Questions about the array below.
1) Give the largest entry in the first row.
2) Give the last entry, reading row by row.
3) Give the 3rd entry from the end, reading row by row.
4) Give the smallest entry in the last row.
5) Give the entry just right of the smallest entry.
6) Give the top entry of the column that holds the largest entry.
7) Give the second-last entry, reading row by row.
8) Give the entry just left of -0.57.
[[-3.06 -2.60  1.28  0.09  3.84 -2.91 -3.53  1.44]
 [ 4.81 -0.14 -3.30 -0.57 -3.38  4.94  2.77 -1.04]]
1) 3.84
2) -1.04
3) 4.94
4) -3.38
5) 1.44
6) -2.91
7) 2.77
8) -3.30

data =
array([[7643, 6639, 5267, 6687, 5093, 8434],
       [7236, 8689, 5891, 8014, 6297, 7761],
       [8410, 9399, 3390, 8678, 4185, 8092],
       [7849, 9715, 3445, 8354, 4441, 8814],
       [7598, 9627, 2734, 8261, 4375, 9585],
       [7650, 7343, 3836, 7165, 3982, 8768],
       [6956, 8051, 7026, 7834, 7599, 7584],
       [7798, 9372, 3710, 8918, 4232, 8134],
       [6857, 7837, 7059, 6705, 7377, 8483],
       [8446, 8563, 2034, 9176, 2967, 8440],
       [7014, 8173, 6921, 7510, 7275, 7561],
       [8579, 8654, 2198, 8825, 2523, 8297],
       [8004, 8222, 5864, 8334, 6132, 7183]])
Indices start at 1.
The bottom-right entry: 7183
Which number is the entry just right of the smallest entry?
Answer: 9176
The top-right entry -> 8434
Which number is the entry at row 1, column 3?
Answer: 5267
Which number is the entry just right of 8918?
Answer: 4232
The entry at row 2, column 1: 7236
Which number is the entry directly below 2967?
Answer: 7275
Which number is the entry directly above 7584?
Answer: 8768
The bottom-left entry: 8004
The entry in row 1 and column 1: 7643
Which number is the entry just right of 7014?
Answer: 8173
Which number is the entry at row 3, column 1?
Answer: 8410
Which number is the entry at row 2, column 3?
Answer: 5891
Which number is the entry directly below 7561?
Answer: 8297
The entry in row 1 and column 2 is 6639
Which number is the bottom entry of the column that holds the largest entry?
Answer: 8222
The entry directly below 7059 is 2034
The entry directly below 3445 is 2734
Which number is the entry just right of 5864?
Answer: 8334
Which number is the entry just left of 7059?
Answer: 7837
Which number is the entry directly above 8261?
Answer: 8354
The entry directly below 7026 is 3710
The entry directly above the smallest entry is 7059
The entry in row 2 and column 2 -> 8689
The entry just left of 3836 -> 7343
The entry directly below the smallest entry is 6921
Which number is the entry directly above 8014?
Answer: 6687
Which number is the entry just left of 8173?
Answer: 7014
The entry directly above 6132 -> 2523
The bottom entry of the column that holds the smallest entry: 5864

arr =
[[ 0.63  1.94  0.18 -0.88 -0.46  1.15  0.75 -0.05  1.01 -1.39  0.88 -0.26
   0.25 -0.73  0.28 -0.15]
 [-1.08 -1.52 -0.63 -0.99 -3.95  0.94 -3.43  2.51 -1.78  1.50 -2.20 -0.61
  -0.32  1.53  1.48 -0.82]
 [ 1.98  3.35  0.59 -1.50  0.45  1.76  2.53 -1.08  2.40 -2.36  2.57 -0.31
   0.56 -1.77  0.19 -0.01]
 [ 0.48 -0.18  0.59  2.61  4.49 -2.34  2.41 -2.43  1.06 -0.11  1.81  0.73
   0.03 -0.74 -1.77  1.20]
 [-0.60 -1.13 -0.30 -0.09 -1.41  0.16 -1.30  1.16 -1.13  0.89 -1.08 -0.19
  -0.15  0.70  0.34 -0.34]
 [-0.23 -1.39  0.06  1.66  1.78 -2.24  0.77 -0.97 -0.33  0.96  0.04  0.59
  -0.15  0.27 -0.99  0.65]
 [ 1.61  2.42  0.75  0.02  2.44  0.00  3.63 -1.94  2.51 -2.18  2.49  0.36
   0.39 -1.64 -0.81  0.68]
 [-0.35 -2.71  0.31  3.03  4.28 -4.87  2.08 -2.72 -0.01  1.60  0.85  1.09
  -0.29  0.19 -2.28  1.56]
 [ 1.45  3.25  0.75 -0.51  2.34  0.70  3.90 -2.40  3.18 -2.55  2.76  0.20
   0.57 -2.04 -0.73  0.51]]
The entry just right of -0.32?
Answer: 1.53
The entry just left of the smallest entry is 4.28
The minimum?
Answer: -4.87
The entry just right of the smallest entry?
Answer: 2.08
The entry just left of the largest entry?
Answer: 2.61
The entry just left of 1.50 -> -1.78
The largest entry is 4.49
The entry just right of 0.94 -> -3.43
The entry just left of -3.43?
Answer: 0.94

[[ 1.45 -1.56  0.35 -0.25 -1.10 -0.49 -0.01  0.64  0.84  0.66 -1.46  0.16
   0.23]
 [ 1.16 -0.82  0.90 -0.70  0.29  1.19  0.17  1.10  0.12  1.05 -5.29 -0.42
   1.59]
 [ 0.19 -0.21 -0.38  0.32 -0.58 -0.10 -0.06  0.23  0.44  0.05 -0.45 -0.05
  -0.27]
 [ 1.08 -1.00  1.26 -1.01  0.39  0.25  0.16  0.41 -0.17  0.73 -2.02  0.07
   1.21]
 [ 0.27 -0.30 -0.77  0.64 -1.06 -0.16 -0.11  0.41  0.81  0.06 -0.81 -0.11
  -0.54]]
Which number is the third smallest entry? -1.56
The entry just right of 0.35: -0.25
The minimum is -5.29
Which number is the entry just left of the largest entry? -0.42
The centre entry: -0.06
Which number is the entry just left of -0.70? 0.90
The entry just left of the centre entry -> -0.10
The first entry in reading order -> 1.45
Which number is the entry just right of -1.10? -0.49
The entry just right of -0.42: 1.59
The 2nd smallest entry: -2.02
The entry just left of 0.90 is -0.82
The entry just left of 0.44 is 0.23
The entry just right of 0.39 -> 0.25
The entry just left of 0.66 is 0.84
Which number is the 3rd largest entry? 1.26

Questions about the row below.
1) The entry just left of the largest entry?
2) The entry just left of -4.09?
3) The entry just right of -3.94?
[-4.77 -4.09 -3.94 -4.59 -3.61 -2.90]
1) -3.61
2) -4.77
3) -4.59

Questions about the table below.
1) What is the entry just right of -0.38?
2) What is the last entry in the row that holds the smallest entry?
3) What is the entry just right of -1.16?
4) What is the fourth entry, reading row by row?
5) What is the second entry on the diagonal from the top-right corner?
6) What is the largest entry in the last row?
7) What is the bottom-left entry?
8) What is the top-left entry?
[[ 0.67  0.57  0.71 -0.36  0.75 -0.20  1.29  1.52  1.14  1.09]
 [-0.83 -1.16 -0.95  3.35  0.57  3.04  0.75 -2.13  0.96  0.61]
 [ 0.05  0.27  0.21  0.29 -0.97  0.27 -1.45  0.03 -0.22 -1.36]
 [ 0.34  0.28  0.28 -0.99  2.66 -1.25  3.98  0.58 -0.01  3.06]
 [-0.90 -1.60 -1.02  1.92  1.14  2.64  1.60 -2.25 -0.50  1.52]
 [-0.02 -0.38 -0.03 -2.73 -0.26 -3.29  0.02 -0.10  0.23  0.03]
 [ 1.58  3.82  2.84 -0.81  1.07 -0.68  1.60  4.15  0.71  1.37]
 [-1.50 -2.30 -1.91  0.64  1.35  1.15  1.58 -3.09  0.77  1.31]
 [ 1.65  2.15  2.23  1.70 -1.54  2.13 -2.71  3.57 -1.20 -2.32]
 [ 0.18  0.32  0.59 -2.94 -0.07 -2.81 -0.27  0.47 -0.89 -0.17]
 [ 0.02 -0.46 -0.41 -1.18  0.14 -1.87 -0.52 -0.96  1.23 -0.23]
 [ 0.28  0.85  0.38  0.17  0.51 -0.19  0.50  0.76  0.66  0.30]
 [-1.01 -1.82 -1.85 -0.15 -0.17 -0.45  0.13 -2.58  0.41  0.33]]
1) -0.03
2) 0.03
3) -0.95
4) -0.36
5) 0.96
6) 0.41
7) -1.01
8) 0.67
